Here is a tiny trained network, its code and every weight. The questions are about switching its units off for an input and a class, where a switched-off unit gives its printed mean instead of its output.

import numpy as np


def w(rows, s, z=0):
    codes = np.array(rows[::2]) - 128.0
    scale = np.full(codes.shape[1], s)
    scale[-1] = z or s
    return codes * scale


def norm(h):
    return h / np.sqrt((h * h).mean(-1, keepdims=True) + 1e-5)


def f(y):
    return y / 2 * (1 + np.tanh(0.7978845608 * (y + 0.044715 * y**3)))


def log_softmax(a):
    a = a - a.max(-1, keepdims=True)
    return a - np.log(np.exp(a).sum(-1, keepdims=True))


def net(x, mask):
    res = np.array(x, float).reshape(1, 4) / 4 @ E
    u = 0
    for l in range(3):
        y = f(norm(res) @ A[l][:, :-1].T + A[l][:, -1])
        res = res + np.where(mask[u : u + 4], y, B[l][:, -1]) @ B[l][:, :-1]
        u += 4
    return log_softmax(norm(res)[-1] @ U[:, :-1].T + U[:, -1])


A, B = {}, {}
E = w([
[176,177,97,180,135,200,80,162],'x0',
[77,53,44,167,85,174,112,169],'x1',
[5,164,95,97,169,65,1,121],'x2',
[71,94,180,193,17,121,79,147],'x3',
],0.01)
A[0] = w([
[153,163,229,150,144,130,165,137,159],'0.n1',
[157,2,107,111,163,100,161,114,5],'0.n2',
[182,185,213,136,134,112,124,115,45],'0.n3',
[125,64,96,176,39,184,67,180,151],'0.n4',
],0.0091,0.0023)
B[0] = w([
[134,157,138,95,95,87,1,158,193],'0.n1',
[173,116,117,128,78,52,99,174,160],'0.n2',
[156,75,119,88,68,196,85,246,185],'0.n3',
[62,184,248,60,89,204,207,199,254],'0.n4',
],0.0081,0.0067)
A[1] = w([
[88,161,115,167,115,205,152,126,2],'1.n1',
[11,129,90,84,51,92,144,108,99],'1.n2',
[113,109,172,181,49,38,181,128,170],'1.n3',
[186,176,70,98,206,167,152,171,151],'1.n4',
],0.011,0.0046)
B[1] = w([
[37,116,133,205,198,206,116,189,156],'1.n1',
[188,84,128,198,183,154,25,180,235],'1.n2',
[118,183,59,124,114,150,159,123,210],'1.n3',
[55,185,6,172,163,168,62,64,254],'1.n4',
],0.012,0.0074)
A[2] = w([
[41,48,154,99,255,110,50,103,186],'2.n1',
[199,135,55,156,246,95,40,126,168],'2.n2',
[52,168,88,138,64,126,162,163,118],'2.n3',
[110,87,122,184,164,14,75,65,2],'2.n4',
],0.0099,0.0037)
B[2] = w([
[175,129,136,97,51,123,147,99,208],'2.n1',
[105,165,126,87,126,116,130,91,249],'2.n2',
[122,112,124,163,176,98,159,134,162],'2.n3',
[122,170,91,109,252,140,161,118,148],'2.n4',
],0.022,0.013)
U = w([
[154,84,150,167,207,117,112,91,3],'0',
[56,123,151,249,184,209,119,174,155],'1',
[145,77,156,150,204,128,118,98,6],'2',
[129,183,80,82,156,132,103,25,203],'3',
[167,104,66,162,131,95,205,135,84],'4',
[152,137,178,107,61,123,72,177,214],'5',
],0.017,0.0049)

Each question gives the input, the list of numbers given to net, and the class t.
The units are the neurons (one row each of A and B). Each row of codes is followed by its name. A weight is (code - 128) times the scale printed after its matrix; where a second scale follows, it is the last column's (A, B and U).
mask holds one flag per neuron, layer by layer. A switched-off neuron (its flag False) gives its mean, the last column of its row in B, instead of its output. The means were averaged over made-up inputs and are rounded, as every weight is.
A unit's drop is (log p(t) with every unit on - log p(t) with that unit switched off) / (log p(t) with every unit on - log p(t) with every unit switched off).
The circuit of an input: a set's keep is (log p(t) with only the set's units on - log p(t) with every unit switched off) / (log p(t) with every unit on - log p(t) with every unit switched off). Starting from all 12 units, units are removed one at a time, each time the one whose removal leaves the highest keep (on an exact tie, the one counted first), for as long as the keep stays at least 0.8.
circuit, biggest first: the units of the circuit, biggest drop first
k most important neurons: the k neurons with the biggest drops, biggest first
k most important neurons of layer l: the k neurons of layer l with the biggest drops, biggest first
drop of u: that unit's drop, to one decimal
input [-5,-4,-1,-1], class 5: circuit, biggest first : (1.n4, 2.n2)
input [8,-3,-5,1], class 1: circuit, biggest first : (2.n1)
input [-1,7,-7,1], class 1: 2 most important neurons : (0.n4, 2.n1)
input [-5,8,-6,-7], class 4: 2 most important neurons of layer 2 : (2.n2, 2.n4)
input [-5,8,5,2], class 5: circuit, biggest first : (1.n2, 2.n1)
input [-5,1,-7,4], class 4: circuit, biggest first : (1.n3, 2.n3)
input [-2,1,-1,-2], class 4: 3 most important neurons : (0.n2, 1.n2, 1.n4)
input [-4,4,-7,-5], class 4: 3 most important neurons : (1.n2, 0.n2, 2.n2)
input [1,4,6,6], class 5: 2 most important neurons : (1.n2, 2.n1)
input [-6,-7,-2,-2], class 5: 2 most important neurons : (1.n4, 2.n2)
input [-4,-6,2,-2], class 5: 2 most important neurons : (1.n4, 0.n3)
input [-4,-4,-8,4], class 5: 2 most important neurons : (1.n4, 0.n1)
input [7,8,8,-3], class 5: 2 most important neurons of layer 2 : (2.n1, 2.n4)
input [-3,1,-1,2], class 1: most important neuron : (2.n1)
input [-4,2,1,3], class 5: 2 most important neurons : (1.n2, 2.n4)
input [-6,5,-7,5], class 1: 3 most important neurons : (2.n1, 0.n4, 2.n2)
input [-8,-1,-3,1], class 4: 2 most important neurons : (1.n3, 1.n4)
input [-8,2,-3,1], class 4: 2 most important neurons of layer 1 : (1.n3, 1.n4)
input [4,-5,5,2], class 5: 3 most important neurons of layer 1 : (1.n4, 1.n2, 1.n3)
input [2,5,2,2], class 1: most important neuron : (0.n4)
input [-7,-3,-3,-3], class 5: 4 most important neurons : (1.n4, 0.n1, 2.n2, 2.n4)
input [-8,-1,-4,2], class 4: drop of 2.n2 : 0.1
input [6,-1,-2,5], class 1: drop of 0.n1 : 0.0
input [-7,2,-7,2], class 4: drop of 1.n3 : 0.7
input [1,3,-5,6], class 1: drop of 2.n1 : 0.1
